Below are the code and all the weights of a small trained network. Each question names an input and a class and asks about switching units off, where a switched-off unit gives its printed mean instead of its output.

import numpy as np


def w(rows, s, z=0):
    codes = np.array(rows[::2]) - 128.0
    scale = np.full(codes.shape[1], s)
    scale[-1] = z or s
    return codes * scale


def f(y):
    return y / 2 * (1 + np.tanh(0.7978845608 * (y + 0.044715 * y**3)))


def log_softmax(a):
    a = a - a.max(-1, keepdims=True)
    return a - np.log(np.exp(a).sum(-1, keepdims=True))


def net(x, mask):
    res = np.array(x, float).reshape(1, 8) / 4 @ E
    y = f(res @ A[0][:, :-1].T + A[0][:, -1])
    res = res + np.where(mask, y, B[0][:, -1]) @ B[0][:, :-1]
    return log_softmax(res[-1] @ U[:, :-1].T + U[:, -1])


A, B = {}, {}
E = w([
[131,126,131,129,126],'x0',
[189,211,106,174,74],'x1',
[124,109,214,255,161],'x2',
[127,127,128,127,125],'x3',
[149,191,187,91,199],'x4',
[124,128,131,126,124],'x5',
[230,93,164,89,88],'x6',
[126,130,131,129,126],'x7',
],0.0083)
A[0] = w([
[16,151,100,150,123,221],'N0',
[89,135,70,86,141,196],'N1',
[174,65,131,136,103,217],'N2',
[165,167,120,177,122,55],'N3',
[93,126,104,149,109,195],'N4',
[103,74,178,66,165,216],'N5',
[115,146,115,82,90,94],'N6',
[93,58,112,119,229,157],'N7',
[90,69,174,96,115,145],'N8',
[152,64,168,201,142,52],'N9',
[139,196,187,85,179,114],'N10',
[84,115,171,94,140,119],'N11',
[116,96,142,189,106,58],'N12',
[97,170,135,129,118,147],'N13',
[90,191,108,144,186,126],'N14',
[139,187,179,111,181,61],'N15',
[143,104,225,177,155,112],'N16',
[149,146,164,161,156,48],'N17',
[125,122,224,130,78,99],'N18',
[232,69,142,98,123,123],'N19',
[158,157,77,43,136,62],'N20',
[186,82,162,81,112,136],'N21',
[116,141,165,179,114,24],'N22',
[108,127,169,185,120,17],'N23',
[164,240,115,162,111,217],'N24',
[107,52,60,191,69,71],'N25',
[111,147,96,74,98,87],'N26',
[136,110,246,182,157,3],'N27',
],0.011,0.0034)
B[0] = w([
[209,126,222,196,169,252],'N0',
[112,179,180,175,129,211],'N1',
[174,99,162,136,152,209],'N2',
[77,95,117,118,75,160],'N3',
[212,108,186,98,179,176],'N4',
[160,101,109,215,61,222],'N5',
[135,210,76,134,132,167],'N6',
[152,157,126,129,22,222],'N7',
[124,114,112,157,63,182],'N8',
[38,168,115,109,137,218],'N9',
[225,28,2,57,138,207],'N10',
[156,70,138,98,48,156],'N11',
[114,166,74,107,156,178],'N12',
[138,99,134,187,127,150],'N13',
[218,110,166,111,185,193],'N14',
[117,59,24,102,197,181],'N15',
[103,201,60,178,88,241],'N16',
[117,157,113,41,115,158],'N17',
[130,145,142,103,184,168],'N18',
[161,185,179,156,232,230],'N19',
[13,226,98,126,103,225],'N20',
[139,179,162,205,162,205],'N21',
[28,167,115,95,109,161],'N22',
[32,169,89,129,146,173],'N23',
[170,59,174,142,19,253],'N24',
[191,70,1,6,211,232],'N25',
[53,252,153,133,175,185],'N26',
[92,156,98,106,127,235],'N27',
],0.0063,0.0065)
U = w([
[50,152,88,98,134,57],'0',
[170,85,110,130,121,253],'1',
[184,40,45,40,171,55],'2',
[190,103,180,163,182,91],'3',
[155,88,129,113,105,226],'4',
[166,67,119,130,4,43],'5',
],0.012,0.0068)

Each question gives the input, the list of numbers given to net, and the class t.
The units are the neurons (one row each of A and B). Each row of codes is followed by its name. A weight is (code - 128) times the scale printed after its matrix; where a second scale follows, it is the last column's (A, B and U).
mask holds one flag per neuron, in row order. A switched-off neuron (its flag False) gives its mean, the last column of its row in B, instead of its output. The means were averaged over made-up inputs and are rounded, as every weight is.
A unit's drop is (log p(t) with every unit on - log p(t) with that unit switched off) / (log p(t) with every unit on - log p(t) with every unit switched off).
The circuit of an input: a set's keep is (log p(t) with only the set's units on - log p(t) with every unit switched off) / (log p(t) with every unit on - log p(t) with every unit switched off). Starting from the 12 units with the biggest drops (on a tie, the unit counted first), units are removed one at a time, each time the one whose removal leaves the highest keep (on an exact tie, the one counted first), for as long as the keep stays at least 0.8.
circuit, biggest first: the units of the circuit, biggest drop first
unit that matters most: the unit with the biggest drop
k most important neurons: the k neurons with the biggest drops, biggest first
drop when u is switched off: that unit's drop, to one decimal
input [4,4,-6,-4,-6,5,7,8], class 3: circuit, biggest first -> [N19; N21]
input [-1,-5,8,-3,8,-2,6,8], class 0: unit that matters most -> N16
input [-8,1,-8,-6,-7,-1,1,-7], class 0: 2 most important neurons -> [N20; N26]
input [-7,0,8,8,3,8,-8,-7], class 0: 2 most important neurons -> [N23; N22]
input [-7,4,4,-5,-1,-2,-8,3], class 3: 2 most important neurons -> [N0; N14]
input [0,3,5,4,8,3,-1,-4], class 2: circuit, biggest first -> [N10; N15]
input [-4,0,2,0,5,5,4,0], class 2: circuit, biggest first -> [N10; N15]
input [2,2,7,-6,-6,3,-7,4], class 0: 3 most important neurons -> [N23; N22; N9]
input [-3,4,-7,-3,-6,2,5,8], class 0: circuit, biggest first -> [N20; N26]
input [-3,-4,0,-6,0,0,8,3], class 3: circuit, biggest first -> [N19; N21]
input [-2,0,6,1,-7,6,-2,-5], class 2: 2 most important neurons -> [N25; N20]
input [4,1,-4,7,6,-6,-8,-4], class 3: circuit, biggest first -> [N0; N14]
input [3,-7,0,2,-5,3,4,5], class 5: 2 most important neurons -> [N5; N8]
input [0,8,-6,-6,3,-3,2,0], class 5: unit that matters most -> N24
input [1,8,-1,1,-5,-2,-8,-6], class 3: 2 most important neurons -> [N0; N4]
input [3,2,-2,1,-5,-3,-4,-8], class 2: 2 most important neurons -> [N25; N21]
input [4,-7,-2,-1,2,-4,8,8], class 3: 2 most important neurons -> [N19; N21]
input [0,4,-2,3,7,-5,-7,1], class 2: 2 most important neurons -> [N10; N15]
input [-5,8,-4,-3,4,4,-3,-4], class 5: 3 most important neurons -> [N24; N19; N25]
input [-4,8,7,-6,5,5,-6,4], class 5: circuit, biggest first -> [N24]
input [4,-7,6,5,2,-8,-5,-3], class 5: drop when N9 is switched off -> -0.1
